Below are the code and all the weights of a small trained network. Each question names an input and a target symbol and asks about switching units off, where a switched-off unit gives its printed mean instead of its output.

import numpy as np


def w(rows, s, z=0):
    codes = np.array(rows[::2]) - 128.0
    scale = np.full(codes.shape[1], s)
    scale[-1] = z or s
    return codes * scale


def f(y):
    return np.maximum(y, 0)


def softmax(a):
    e = np.exp(a - a.max(-1, keepdims=True))
    return e / e.sum(-1, keepdims=True)


def log_softmax(a):
    a = a - a.max(-1, keepdims=True)
    return a - np.log(np.exp(a).sum(-1, keepdims=True))


def net(x, mask):
    ids = ['γδεζξφ'.index(c) for c in x.split()]
    T = len(ids)
    res = E[ids] + P[:T]
    u = 0
    for l in range(2):
        q, k, v = (res @ M[l].T for M in (Q, K, V))
        z = softmax(np.where(np.tri(T) > 0, q @ k.T / 2**0.5, -1e9)) @ v
        res = res + np.where(mask[u], z, O[l][:, -1]) @ O[l][:, :-1]
        u += 1
        y = f(res @ A[l][:, :-1].T + A[l][:, -1])
        res = res + np.where(mask[u : u + 12], y, B[l][:, -1]) @ B[l][:, :-1]
        u += 12
    return log_softmax(res[-1] @ U[:, :-1].T + U[:, -1])


Q, K, V, O, A, B = {}, {}, {}, {}, {}, {}
E = w([
[167,214,255],'γ',
[116,116,27],'δ',
[99,162,96],'ε',
[128,71,222],'ζ',
[71,235,151],'ξ',
[152,71,113],'φ',
],0.011)
P = w([
[157,89,199],'0',
[124,246,164],'1',
[118,106,64],'2',
[178,115,133],'3',
[89,243,123],'4',
[130,113,59],'5',
],0.014)
Q[0] = w([
[24,18,254],'0.h1',
[172,196,174],'0.h1',
],0.0081)
K[0] = w([
[132,71,185],'0.h1',
[2,186,183],'0.h1',
],0.0085)
V[0] = w([
[61,122,125],'0.h1',
[255,118,84],'0.h1',
],0.0081)
O[0] = w([
[186,194,92,121],'0.h1',
[109,3,173,5],'0.h1',
],0.0049,0.0012)
A[0] = w([
[113,120,83,62],'0.n1',
[108,178,102,91],'0.n2',
[105,73,99,133],'0.n3',
[141,41,110,127],'0.n4',
[113,95,34,113],'0.n5',
[104,86,122,84],'0.n6',
[180,104,103,44],'0.n7',
[110,8,125,107],'0.n8',
[161,171,113,89],'0.n9',
[111,126,90,66],'0.n10',
[85,166,119,170],'0.n11',
[182,106,109,5],'0.n12',
],0.017,0.011)
B[0] = w([
[184,19,182,144],'0.n1',
[96,88,174,202],'0.n2',
[92,40,125,180],'0.n3',
[203,96,141,195],'0.n4',
[41,63,168,219],'0.n5',
[80,34,112,134],'0.n6',
[165,76,173,131],'0.n7',
[224,139,157,195],'0.n8',
[129,91,161,171],'0.n9',
[152,32,151,140],'0.n10',
[182,154,109,254],'0.n11',
[237,249,21,128],'0.n12',
],0.013,0.0078)
Q[1] = w([
[255,122,230],'1.h1',
[5,138,170],'1.h1',
],0.0084)
K[1] = w([
[211,240,36],'1.h1',
[2,229,220],'1.h1',
],0.0061)
V[1] = w([
[102,252,163],'1.h1',
[85,90,190],'1.h1',
],0.0025)
O[1] = w([
[195,3,103,16],'1.h1',
[90,214,207,253],'1.h1',
],0.0033,0.00055)
A[1] = w([
[77,80,33,107],'1.n1',
[236,227,108,95],'1.n2',
[121,204,172,130],'1.n3',
[118,103,75,42],'1.n4',
[34,148,66,88],'1.n5',
[82,117,193,173],'1.n6',
[77,175,84,148],'1.n7',
[176,183,52,10],'1.n8',
[165,85,127,57],'1.n9',
[76,139,2,133],'1.n10',
[135,100,165,67],'1.n11',
[70,98,148,119],'1.n12',
],0.016,0.014)
B[1] = w([
[167,207,130,202],'1.n1',
[38,116,89,250],'1.n2',
[176,77,131,222],'1.n3',
[199,153,195,140],'1.n4',
[211,103,124,141],'1.n5',
[119,201,112,245],'1.n6',
[135,155,243,148],'1.n7',
[171,250,36,128],'1.n8',
[86,96,141,220],'1.n9',
[211,149,157,138],'1.n10',
[126,164,175,194],'1.n11',
[99,102,91,204],'1.n12',
],0.015,0.011)
U = w([
[48,133,39,198],'γ',
[67,188,194,37],'δ',
[196,191,117,232],'ε',
[254,86,147,146],'ζ',
[228,191,215,2],'ξ',
[123,47,112,46],'φ',
],0.011,0.0049)

Each question gives the input, a string of symbols that net reads in full, and the target symbol t.
The units are the heads (2 rows each of Q, K, V and O) and the neurons (one row each of A and B). Each row of codes is followed by its name. A weight is (code - 128) times the scale printed after its matrix; where a second scale follows, it is the last column's (O, A, B and U).
mask holds one flag per unit, layer by layer, with each layer's heads first. A switched-off unit (its flag False) gives its mean, the last column of its rows in O or B, instead of its output. The means were averaged over made-up inputs and are rounded, as every weight is.
A unit's drop is (log p(t) with every unit on - log p(t) with that unit switched off) / (log p(t) with every unit on - log p(t) with every unit switched off).
The circuit of an input: a set's keep is (log p(t) with only the set's units on - log p(t) with every unit switched off) / (log p(t) with every unit on - log p(t) with every unit switched off). Starting from the 12 units with the biggest drops (on a tie, the unit counted first), units are removed one at a time, each time the one whose removal leaves the highest keep (on an exact tie, the one counted first), for as long as the keep stays at least 0.8.
units of the circuit, in order: the units of the circuit, biggest drop first
most important unit: the unit with the biggest drop
k most important neurons: the k neurons with the biggest drops, biggest first
top k neurons in layer l: the k neurons of layer l with the biggest drops, biggest first
drop when u is switched off: that unit's drop, to one decimal
input ε φ δ δ ξ, target γ: units of the circuit, in order : (0.n11 1.n2)
input δ δ φ δ φ ζ, target ζ: top 2 neurons in layer 0 : (0.n11 0.n8)
input δ δ ζ ξ, target γ: units of the circuit, in order : (0.n5 1.n2 0.n3)
input ε ξ ξ γ, target γ: 2 most important neurons : (0.n5 1.n2)
input γ ε ξ ζ, target δ: most important unit : 0.n11
input ζ φ δ φ, target φ: 2 most important neurons : (0.n8 0.n5)
input δ φ γ ε γ ξ, target ξ: top 3 neurons in layer 0 : (0.n8 0.n4 0.n1)
input δ δ δ ξ ε ε, target ε: 3 most important neurons : (0.n8 1.n5 1.n2)
input γ ξ ε φ, target φ: 3 most important neurons : (0.n5 0.n8 0.n2)
input γ δ δ ε ζ ξ, target ξ: top 2 neurons in layer 1 : (1.n7 1.n2)
input δ ε δ ζ, target δ: 4 most important neurons : (0.n11 0.n8 1.n2 1.n3)
input γ ε ξ ε, target γ: top 2 neurons in layer 0 : (0.n3 0.n5)
input φ ζ ζ, target ζ: 2 most important neurons : (1.n2 0.n8)
input ζ γ δ ε ζ ε, target ε: 2 most important neurons : (0.n8 1.n2)
input ξ γ γ, target γ: drop when 0.n3 is switched off : 0.2
input ξ ζ γ γ ε δ, target δ: drop when 1.n4 is switched off : 0.2
input ζ φ δ, target δ: drop when 1.n1 is switched off : 0.8
